Known rows, with every step that occurs:
zotur/sado/ruto/vako: [  56  177  -56  107  123  -16  251   68 -208  272  120  -18   62  -94
 -283  135  -28  151  -83  322  149  298 -166 -107   25   32 -161 -111
   15 -141 -284 -122  -48 -341   71  177  -60   59 -156  -62  -48  -12
  -35  119  -22 -123  147  -86  333  138  119]
zari/fevo/barev/zotur: [-122   35 -152   66  -22  245  303   53   58 -207  -52   25 -180  100
  -66   81 -296  269   21   36  -83   79  -75   88   43  -81  -77 -210
  125 -108  -32 -100  175   54    6   90  -73  154   71  100 -110   26
   27 -137   58 -198  -69 -124 -277 -424 -237]
gume/fevo/barev/mopul: [  17 -115 -128   35   83 -137  216  131  -36 -180  -69   33 -202  113
 -303   97  -36  239  -72 -118  -22   78  -53  107   75 -108 -104  181
   62   32 -102   88   28  311   52 -187   55  107   91   45   91  -49
 -194   63 -144  -80   39   50  142 -232 -134]
pura/zari/fevo/barev: [ -81  134 -307 -178   47  237  374  -39   14  -66  -38  174  -63  219
  152  161 -304  -73  -51  -67   46    3 -156   -7   95   35 -154    7
  242 -275 -140  -13   31  -74    7  149  -33  300  -58   21 -138   29
  -39  -20  100 -277   58 -112  -74 -322 -254]
mopul/gume/fevo/vako/pura/zotur/sado: [-241   46   75  114  352   21  250  193  -56  170   16   78  107  189
  -49   33   28    0 -163   82  467  228 -392   27  151  -94 -206  193
  -89   49 -232   81 -286  280  275  -56 -354   22  -78 -115  -30 -235
 -198   49   13 -249  189  338  282 -102  125]
mopul/zari/fevo/barev/zotur/sado/ruto/vako: [ -17  219 -240    8   53  263  521    5 -141   75   70  -38  102   -3
 -477  144 -315  360 -277  333   13  396 -233   -2  100   96 -205  -56
  239 -224 -181 -267  120   -7  219  314  -87  297  -64  185 -130  -91
   27  120   67 -350   89 -195 -191 -222  -26]
barev/zari/sado/zotur/gume/fevo/vako: [-118 -128 -178   17  -30  188  497   64   58  135   46  -79   15  389
  -84  238  -20  -21  -38  285   42  462 -169  142 -119  -64   22  103
   -8  116    7 -290  169   55  143  169  -84  277 -154    2   82   62
 -132  176  149 -398   65  436  285  -64  -60]
mopul/gume/fevo/barev/zotur/sado/pura/ruto: [ -73  196  -13  159  203  120  241  166 -154   69   -2  157  127   92
 -411   41 -238  307 -304   40  266  228 -415  -25  187   28 -392  128
  426  -23 -223  161    8  195  323 -150 -352  216   29   87 -147 -290
   -7  120   -4 -300   85   21    2 -231  -63]
zotur/mopul/gume/zari/sado/fevo: [  -9   84 -273 -179   97  194  199   72   67  244   47 -133   71  302
  230   36 -109  368 -279  229  126   -7  -61 -224  103   77   -9   50
  398  -73 -122 -363   50  -23   15  186 -204  390  -36   72  -40 -234
  -20  212  118 -137   -8   22 -197 -183  -68]
pura/sado/ruto/vako: [ 125  120  -20 -108   55   57   -6   17  -66  319  190  130   87   95
 -189   79  135    6 -166  115   85  350    8 -221  -12  149 -164   68
  -33   70 -204  195 -121 -222  -53   40   77   80 -141 -194  -27   65
 -125   91   50 -162   -9  -16  339  112   80]
pura/vako/fevo/barev: [ -29   27   76 -148  258   11   58   44   23  -15  -27  145 -132 -158
  -19  167 -133   -1  -87    3  132   80 -229  -55  131  -65 -251   37
   99  -55  -32    6   18 -270   -2 -104 -243  -18 -115 -231   51   80
 -106 -100    4  -43   89   89   59 -287 -206]
mopul/gume/zari/sado/fevo/vako/pura/barev/zotur: [-180   70   51 -202  137  197  153  152  271  269   18 -214  -19  266
  194   53 -117  260 -406  102  299  405  -16 -181   -6  -22  -91  -27
  295  181 -169 -121   -2  240   77   46 -209  251 -107 -138  -32 -225
 -278   11  306 -286 -203   84  -36 -262  -14]
sado/ruto/vako/pura/zari/fevo: [ -21  192   33 -145  102  144  170   -2  138  342  183 -126   32  167
  -77  103   75  -98 -194   42  207  328  -53 -214  -47  125 -225 -242
  -18 -178 -357   32  -38 -259   22  286  -14  236 -146 -205 -222  258
 -184  -22  184 -271  -62   13  199  -24   66]
mopul/zari/sado/zotur/gume/fevo/vako: [ -93   25 -202 -169    1  297  487 -118   72  197   45  -35  200  314
  -38  217 -197  109 -292  271  150  378 -238   60   75   77   75  252
   66   49   13 -391    9  135  198  202  -28  251 -104    7  107  -73
  -20  174  132 -431  125  359   44  -53    0]
fevo/gume/zari/sado: [ -92  -15 -229 -135  -27  -45  224   53  214  -75  -17  -59 -122   64
  100  284 -138   98  -61    3  -32  174    1   40    3  -70  180  -72
   94  124   99 -306    0  -23    2   -4  -18  451   73 -146   -7  -89
 -201   65  224 -130    5   25   53  -69 -257]
vako/fevo/zari/sado: [  -4   77 -258 -120  184  218  162  -64  238    2  -15  -62 -290  -65
  348  294 -217  163 -166  157   79   30    5 -132   80 -128    2 -167
  120  223  101 -347   86 -329 -269 -158 -245  323 -298 -244   77   -3
 -107 -156  179 -207   70  232 -200 -167  -82]
ruto/sado/zari/fevo/barev/mopul/gume: [ -65  149 -213 -192  251  170  350   38  -33  126  -53   44  -10   39
 -362    1  -87  565 -304  108   68  363 -194   -3  173  270  -11   58
  124 -109   -1 -469  217 -207  -51  157   58  222    3   86 -193  170
 -245  173  186 -273 -120 -100 -436 -184   88]
zotur/gume/fevo/vako/mopul/zari/sado/pura/ruto: [-129   57  -29 -176  226   95  370  -57  112  342  108  -95  289   97
  -40  238 -194  -56 -278   41  363  418 -312   15  119   99  -77  172
  138   72  -78  -89 -235   62  199   99 -231  375 -143  -68   51 -212
  -51  115  213 -334   67  443  147  -45  -79]
ruto/sado/pura/zari: [ -39  157   11 -145  240  -94    7  -24 -158  153   91   70  133   58
  -76  171 -108   -1 -287   22   81  221 -202  -36  -46  225 -198   30
  220   88 -109  -80   24 -223  106   37   86  348 -138  -42 -304  162
 -252   85   39 -182   37 -106  284  224  122]
ruto/sado/barev/zotur/gume: [ -45   36  -26  -12  207   83   89   29   20  241   12  -63   48  -29
 -122   -4  -60  232   18  307   14  373 -208   77  -61  133  -81   21
   44  107 -173 -141   25  -73  -27  201   38   15  -58   11 -201   -9
 -168  195   -4 -108   55  -68   35   36   42]
sado/ruto/zotur/mopul: [ -48   87  117    1  203  -44   58   96  100  204  127  -73  -22  191
 -128  233   34  214   15  329   84  -26  -49 -120  183    9 -198 -200
   71  -83 -380 -132 -146 -259   40  237    6   63  -66   67  -16  102
  -18   97 -104 -190   51  112    2  -20    5]
vako/pura/zotur/gume/fevo/zari: [-201  -26  -66   11  329  -63  181  -27  270  141   10  -88 -182  257
  178  148  -14 -218  -22  -60  350   29 -314 -119   70 -188 -189   66
  -58  167  -81   78 -166   58  171   -1 -341  183    5 -169   32  -67
 -181  -78  144 -207  215  536  211 -220  -84]
fevo/barev/zotur/sado/pura/vako/mopul/gume/zari: [ -99   53   98 -107  297  -49  163  141  -45   24   56   55  137  -23
 -113  173 -312  307 -318  155  312  186 -397 -151   12  -16 -332  -77
  444    6 -153   18  -48  -42  344   48 -395   90   53  -42 -202 -324
  -51   94  119  -94   44  -90   92 -257 -209]
barev/zari/sado/fevo/vako/pura/ruto/zotur/mopul/gume: [-271   88   57  -51  323  121  348  199  137  258   75 -181   85  191
 -160  169  162  197 -266  312  284  436  -43 -164   11  113 -261 -224
  212  146 -229 -248  -42   61  253  113 -301  417 -187   29   46   20
 -220  175  242 -435 -143  327  -22 -100  -16]
barev/zotur/mopul/gume/fevo/vako/pura: [-228    5  362  163  321  -63  138  257   17   10  159 -201    6  231
 -102  -74   16  178 -160  182  232   97 -222   62   17 -214 -144   82
   81  134 -444   92  -90  521  390  104 -317   53   41  157   49 -208
 -102   64 -193 -169   -6  156   82 -258  -43]
barev/zotur/gume/zari/fevo: [ -92  -45 -202   73  -54  133  157   77   44   56  -24 -246 -120  146
  147  -45 -244  -21   45  134 -133  155 -179  149   14  -89  -60  136
  235   64 -128  -26  226  135  132  328 -223  249   84  162  -88 -242
 -105   43   12   66  -15  -95  -41 -428 -276]
gume/zari/sado/barev/zotur: [ 123  -86 -349 -200 -105  261   56   68  152  142   -6  -95  -43  244
  260  194   -3  166 -147   69  -24  143  140 -113 -136  -16  -29 -168
  209  159  -12  -56   58   73 -177  -24   31  178  -45  -75 -176 -179
 -126  168  241  -21  -55 -166   -3  -38 -112]
sado/zotur/mopul/zari/fevo: [  -2  136 -109 -131  -29  364  322  -44   47  133  214  -18  177  388
   40  106 -238  218 -237  316  119   -1  -82  -95  130   42  -72  -34
  341 -107 -123 -378  146  -52  158  354  -55  186   14  168  -41   15
  245   54  -43 -341   92  128 -232 -179   -2]
gume/zari/fevo/vako/pura/sado/zotur/mopul: [-119   25  -58 -180   94  146  271   81  115  120  300  -82  -29  419
  374  261 -192   44 -274  102  303  149    0 -152  -37 -148  -30  -72
  223  161 -298 -147 -119  -71  151  166 -201  447  -78 -269  -31 -111
 -135  -64   30 -221   51  125  335 -226 -158]
barev/zari/sado/zotur: [  15  -80 -187  -91 -128  242  254   56   90   86   31    0   28  300
  -34  179  111   13  -86  233  -78  290   49  -60 -149   64  -46 -152
   87  145  217 -269  274 -103  -36   76    6  136  -94   50  -69  117
  -25  119  248 -263  -10  191   22   29   41]
fevo/zari/sado/ruto/zotur: [ -52   79 -300 -136  144  235  256  -55  283  161  -41  -23 -204  135
   74  473  -81  371 -130  273   65   88   61 -178    2   -7  -41 -399
   66   70  -45 -339  -75 -463 -159   25  -83  343 -214 -116   27  206
 -111   31  274 -384   14  206 -138    7 -101]
gume/fevo/zari/sado/ruto: [ 104  -15 -429 -115   51  301  448   15  180  181  -26   18 -229  309
   -2  402  -25  283 -140   43   52   65   46  -71  -58 -123    2 -146
   69    7  -41 -228  -25 -310 -209 -110 -165  400 -244 -127   54  120
 -120   51  174 -331  149  277   86  -78  -58]
pura/zotur/sado/fevo/zari: [ -13  154 -392   81  204  275  426   22  -88  130    6  171 -164  239
  133  293 -181  262 -116  254  314    3 -182 -194   17 -162 -221 -136
  230  109 -146 -193   49 -337   62  -35 -246  129 -172 -151   58  -38
   13  -23  103 -308  138  210  258 -165   -7]
pura/barev/zotur/gume/fevo/zari/sado/ruto: [ -28   65 -221  -73  171  231  419  132  254  380  -21  -67 -294  363
   60  266 -243   74  -15  162   81  278 -169  -40  123 -219 -231   84
  292   59 -187   11   39 -118 -148  136 -225  210 -177  145  108 -118
  -99   25  161 -384  148  276   36 -386 -211]
ruto/vako/mopul/zari/sado/zotur/gume/fevo/barev: [-212  -86    0 -334  129   59  393 -188  278  115  100 -190  269  133
 -105  196 -143   94 -346  266  316  433 -108 -144  216  198  -45  -97
   82 -150   -3 -434  -77  212  253  276    0  181   12 -130   99 -115
 -165   -4  175 -426  109  327   52  -85  -19]
mopul/gume/zari/fevo: [ -51   19 -269 -114  -91  262   22   48   92  147  -62  -90  117  133
  139 -100 -140  131 -175    6   25   86  -58   24  109  132    6  133
  248 -163    7 -117   54   96    8  184 -207  339   25   22 -199 -195
 -106   92  151  -37  -41  -84 -325 -223  -57]
fevo/vako/mopul/gume/zari: [-197  -95  242 -208  119  -21  -28   21  227   79   85 -172  239  -28
  192   80  -61  133 -219  163  341  172  -19   22  -21    0  165  -13
   14   -9 -157 -111 -255  205  186  130 -152   70  -68 -248   59 -282
 -161   32   90 -105 -118  134   47  -23    4]
ruto/vako/mopul/zari: [ -98  -67  206 -245  101 -101  -17 -103  106   86  141 -246  334 -162
 -150  -19   85  -51 -295  139  202  260  128  -96   75  200  -45 -114
   23  -77  -52 -128 -130  292  237  206   34   22   -9  -33   66 -105
 -143   -9   54  -88  -51   30    7  126  136]
sado/ruto/zotur/gume/fevo/barev/zari: [-104  -49  -68   63  140  -94  343   48  146  112  -26  -91  -70  228
 -471  252  -42   98   87  244    6  296 -263   70  154   26 -223   84
   24 -130 -253 -138  -46  -87  165  229  -55  268  -85   28  -18   70
 -217  202    9 -339  135  344   77 -166  -75]

Rows:
[-277   93  225   55  279   66  299  236  117   89  189 -179 -171  221
  168  103 -244   22  -24   68  252  181  -64   36   63 -293 -164 -194
  119   28 -369   23  -99  168   97  214 -215  162  -64  118   25  -25
  -35 -202   -7 -271  -39  101   11 -378 -175]	zari/fevo/vako/pura/barev/zotur/mopul
[ -82  101  -17 -146  215  100  329  148  169  242   49 -100 -212  166
  115  184  -50  304 -244   29  263  438   85 -196  -71  -67  -63 -150
   45  290 -130 -141  -25  -52 -182  -82   50  119 -176 -162   99  125
 -195  -66  265 -305 -234  210  160 -140  -11]	zari/sado/fevo/vako/pura/barev/mopul
[-127  150  -12  -10  328 -156  256   19  -85   71   99 -108   27  -15
 -371   77   -8  236 -425  178  367  427 -216 -278   79   82 -351  -33
  103  144 -202  -78    7  259  382   33   -2  112   57  -92    7  -57
 -237   57   99 -268  -23   69  259  -81  105]	ruto/vako/pura/zotur/sado/fevo/barev/mopul/zari
[  27  127 -138 -135  176  -25 -116   36  162   -5    4  -80 -106  -46
   59  147 -326  405 -416   59  103  240 -251 -182  184   72 -132  130
  306  266   86 -158  159   21 -120 -187  -57  372  -36 -187 -203 -188
 -182   55  216 -150 -144   55 -307 -220  -71]	vako/fevo/barev/mopul/gume/zari/sado/pura
[ -81  101  -88  -78  247  276  341   99  -86  190  157  -79  151  106
 -179  159 -178  448 -205  405   75  367 -101  155  -58   67  -54  -65
  166   10 -318 -329  -31   86   90  291   23  281 -157  158 -161   15
  -90  220  -68 -332   35 -136 -106  -12   48]	ruto/sado/barev/zotur/mopul/zari/fevo/vako
[ 147  165 -174 -221  160  121  180    4  172   86    1    3 -140  -84
 -172  230 -175  375 -297  227  -23  293 -193 -141  184   87 -105  129
  107  175   76 -260  122 -177 -252  -67   37  166 -171  -88  -48  -98
  -69  102  151 -219   -4  101 -341 -236   17]	vako/fevo/barev/mopul/zari/sado/ruto
[  35   44  -96 -185  287  167  196  256  156  174  138    1 -174  129
  194  323 -134  150  -98  204  140  204 -172  -74   36 -213 -243  -85
  321  200 -264 -107   53 -206  -62   36 -298  207 -100 -177  -43  -38
 -143  114   80 -120   49   66  128 -327 -384]	pura/vako/fevo/gume/zari/sado/barev/zotur/mopul
[ -56  208 -134  -62  150  347  452   25   33   10   98   12  -14  361
 -147  -13 -257  466 -207  129  169    1 -239 -132  209  -25  -69  -67
  304 -251 -216 -331  245  -33  123  278 -132  133   81  229  -99   22
  166  104  164 -369 -139  -19 -632 -450 -116]	sado/zari/fevo/barev/zotur/mopul/gume
[-198 -105  -57 -225  216  108  170  -18  271  159   23 -203  127   22
   62  119   55  190 -310  143  318  269  112 -140   96  103  -33 -258
   49  -87  -57 -239 -159  174   60   61 -211  250 -105 -150   86  -57
 -288  -44  213 -305  -12  249  -24   -8    9]	ruto/vako/mopul/gume/fevo/zari/sado
[-119  167  181  -32  215  -39 -213   77   62  116   11  -76   29 -342
 -309  -61   -1  148 -334  139  213  407 -131  -94  294  170 -319   87
  231   33 -190  183   98  245  169  -90 -108  110   27 -127  110 -152
 -240    9  -11 -166 -169  -52  -97 -215  -84]	pura/ruto/vako/fevo/barev/mopul/gume
[-105  256   35 -165  373   20  373  108  224  226  273   33   34  235
 -169  212  -81   93 -179  133  230  282 -177 -231  202   84 -240  -33
  104  179 -307 -149 -335 -206   91  214 -194  420  -65  -59 -155   24
  -99   62  106 -382  128  284  -80 -175  -57]	vako/pura/sado/ruto/zotur/mopul/zari/fevo/gume
[ -79   80   53 -174  192   82   49   21  130  202  140 -148   56  152
   99   57  152 -134 -259   54  247  380   25 -272 -135   91 -293 -296
   44  112 -311  164  -49  234   93   89   61   63  -64 -132 -191   87
 -262   58  232 -230 -118  -93  242   77  -13]	ruto/vako/pura/zari/sado/barev/zotur
[-108   45  117 -104  428 -157  262  207  159  188  169   46   32  351
 -355  129  149   64 -194  110  260  261 -236 -261  169   68 -408  127
  119   97 -314   82 -319   66  186   20 -286  311 -101  -29 -122 -119
 -261  198   32 -351  201  370   85 -168   37]	vako/pura/sado/ruto/zotur/mopul/gume/fevo/barev/zari
[ -85  100 -123  -88  123  178   96  137  172  314   80 -148   50  307
   -3  167  -87  313 -115  323   94   41  -83  -94  266  102 -194 -116
  271 -212 -371 -238  -93 -201   32  388 -160  354  -51   81 -178  -40
 -104  154   20 -219   23   41 -252 -212  -55]	sado/ruto/zotur/mopul/gume/zari/fevo
[ -48  -26   76 -272  127  289  245   -8  220  138  138  -81  258   70
   96  223  -59  263 -240  281  268  346   46  -34 -140   20   78 -215
  -21  163 -113 -168 -213  206    7  105   30  -69 -173 -101   -4 -150
   24  114  226 -306 -139  128 -101   43   38]	fevo/vako/mopul/zari/sado/barev/zotur
[-151   56  256  -85  279  -56   45   81   52  239  302  -69  192  317
  -89  -79  149  -17 -386  115  424  304  -84 -306  145   90 -292   59
  111   99 -359   72 -169  293  326   79 -172  141   25 -162    4  -45
 -230    3  -76 -292   90  255  351  -17  110]	ruto/vako/pura/sado/zotur/mopul/gume/fevo
[ -48   78  -29 -369   86  264  212  -66  161  346   86 -138  289  -84
 -100  129  153   86 -441  133  295  431  221 -271   92  319 -182 -316
  252  -25  -37 -191  -30  -21   86   75  -89  201 -136 -155  112  -71
 -146  -18  272 -253 -143   57   42   -3   56]	pura/ruto/vako/mopul/zari/sado/fevo
